Below is a small trained network, with its code and all its weights. Each question gives an input and a target symbol and asks what happens when units are switched off, that is, made to give their printed mean instead of their output.

import numpy as np


def w(rows, s, z=0):
    codes = np.array(rows[::2]) - 128.0
    scale = np.full(codes.shape[1], s)
    scale[-1] = z or s
    return codes * scale


def norm(h):
    return h / np.sqrt((h * h).mean(-1, keepdims=True) + 1e-5)


def f(y):
    return np.maximum(y, 0)


def softmax(a):
    e = np.exp(a - a.max(-1, keepdims=True))
    return e / e.sum(-1, keepdims=True)


def log_softmax(a):
    a = a - a.max(-1, keepdims=True)
    return a - np.log(np.exp(a).sum(-1, keepdims=True))


def net(x, mask):
    ids = ['ΞΠΦΩβγζθμ'.index(c) for c in x.split()]
    T = len(ids)
    res = E[ids] + P[:T]
    q, k, v = (norm(res) @ M[0].T for M in (Q, K, V))
    z = softmax(np.where(np.tri(T) > 0, q @ k.T / 2**0.5, -1e9)) @ v
    res = res + np.where(mask[0], z, O[0][:, -1]) @ O[0][:, :-1]
    y = f(norm(res) @ A[0][:, :-1].T + A[0][:, -1])
    res = res + np.where(mask[1:17], y, B[0][:, -1]) @ B[0][:, :-1]
    return log_softmax(norm(res)[-1] @ U[:, :-1].T + U[:, -1])


Q, K, V, O, A, B = {}, {}, {}, {}, {}, {}
E = w([
[194,71,156,113],'Ξ',
[140,160,105,195],'Π',
[55,61,121,61],'Φ',
[165,210,95,94],'Ω',
[176,112,226,199],'β',
[142,185,99,113],'γ',
[181,249,173,129],'ζ',
[181,214,108,130],'θ',
[133,189,200,167],'μ',
],0.021)
P = w([
[149,133,156,17],'0',
[171,95,120,86],'1',
[154,97,101,138],'2',
[147,91,87,174],'3',
[139,93,81,209],'4',
[128,93,80,231],'5',
[120,96,90,254],'6',
],0.009)
Q[0] = w([
[150,2,216,190],'h0',
[76,123,160,210],'h0',
],0.0064)
K[0] = w([
[82,3,135,104],'h0',
[21,74,68,133],'h0',
],0.0046)
V[0] = w([
[111,59,15,125],'h0',
[1,29,118,81],'h0',
],0.0084)
O[0] = w([
[144,136,20,92,84],'h0',
[248,20,55,199,2],'h0',
],0.013,0.0068)
A[0] = w([
[143,162,10,90,255],'n0',
[62,68,102,224,148],'n1',
[172,189,169,138,90],'n2',
[159,36,144,151,102],'n3',
[162,183,149,73,170],'n4',
[186,213,102,155,83],'n5',
[146,142,151,37,120],'n6',
[132,87,191,135,142],'n7',
[95,166,183,57,176],'n8',
[126,210,85,95,116],'n9',
[148,215,194,150,138],'n10',
[164,122,148,134,45],'n11',
[86,18,87,179,165],'n12',
[131,38,163,117,69],'n13',
[42,89,154,72,43],'n14',
[195,167,100,182,184],'n15',
],0.014,0.0074)
B[0] = w([
[7,77,106,206,173],'n0',
[187,133,165,152,160],'n1',
[111,112,117,98,171],'n2',
[95,161,146,153,166],'n3',
[119,96,148,125,202],'n4',
[170,137,107,79,148],'n5',
[112,98,158,137,175],'n6',
[126,147,78,131,167],'n7',
[125,94,145,155,254],'n8',
[131,121,152,110,175],'n9',
[102,125,134,99,239],'n10',
[130,163,93,112,130],'n11',
[178,145,145,101,174],'n12',
[125,175,76,135,157],'n13',
[233,112,125,123,149],'n14',
[169,106,138,59,159],'n15',
],0.016,0.013)
U = w([
[141,139,97,106,2],'Ξ',
[148,184,94,146,70],'Π',
[120,48,32,110,57],'Φ',
[122,84,90,116,40],'Ω',
[151,194,103,162,174],'β',
[82,133,136,250,174],'γ',
[176,109,140,77,70],'ζ',
[130,57,205,112,186],'θ',
[215,131,140,35,111],'μ',
],0.016,0.0092)

Each question gives the input, a string of symbols that net reads in full, and the target symbol t.
The units are the heads (2 rows each of Q, K, V and O) and the neurons (one row each of A and B). Each row of codes is followed by its name. A weight is (code - 128) times the scale printed after its matrix; where a second scale follows, it is the last column's (O, A, B and U).
mask holds one flag per unit, heads first, then neurons. A switched-off unit (its flag False) gives its mean, the last column of its rows in O or B, instead of its output. The means were averaged over made-up inputs and are rounded, as every weight is.
A unit's drop is (log p(t) with every unit on - log p(t) with that unit switched off) / (log p(t) with every unit on - log p(t) with every unit switched off).
The circuit of an input: a set's keep is (log p(t) with only the set's units on - log p(t) with every unit switched off) / (log p(t) with every unit on - log p(t) with every unit switched off). Starting from the 12 units with the biggest drops (on a tie, the unit counted first), units are removed one at a time, each time the one whose removal leaves the highest keep (on an exact tie, the one counted first), for as long as the keep stays at least 0.8.
circuit, biggest first: the units of the circuit, biggest drop first
unit that matters most: the unit with the biggest drop
top k neurons: the k neurons with the biggest drops, biggest first
drop of u: that unit's drop, to one decimal
input Φ μ Ξ μ β, target μ: circuit, biggest first => h0, n15, n0
input Φ Φ Ξ Π β θ, target θ: unit that matters most => n0
input Ξ Φ γ, target γ: top 2 neurons => n0, n15
input θ Ξ ζ Ω Ξ, target γ: circuit, biggest first => n13, n7, n3, n15
input Φ Ξ μ Ω Ξ, target μ: top 2 neurons => n15, n12
input Ξ μ Φ μ θ Π, target μ: circuit, biggest first => n15, n8, h0
input Ξ μ Ξ Φ γ Φ, target γ: top 3 neurons => n0, n3, n1
input β Π μ Ω μ Φ, target μ: top 2 neurons => n12, n14
input Π θ Φ ζ θ Π Π, target θ: top 3 neurons => n15, n1, n0
input Ξ Π Φ Π, target Φ: top 2 neurons => n0, n15
input θ μ Ξ μ Φ Π, target μ: drop of n15 => 0.6
input Ξ Ω μ β Π, target θ: drop of n10 => 0.1
input μ ζ θ Ξ μ Ξ, target γ: drop of n14 => 0.0
input Ω γ Ξ Φ Ξ Φ Φ, target Φ: drop of n8 => 0.2
input Φ Π γ Π Φ β θ, target θ: top neuron => n9
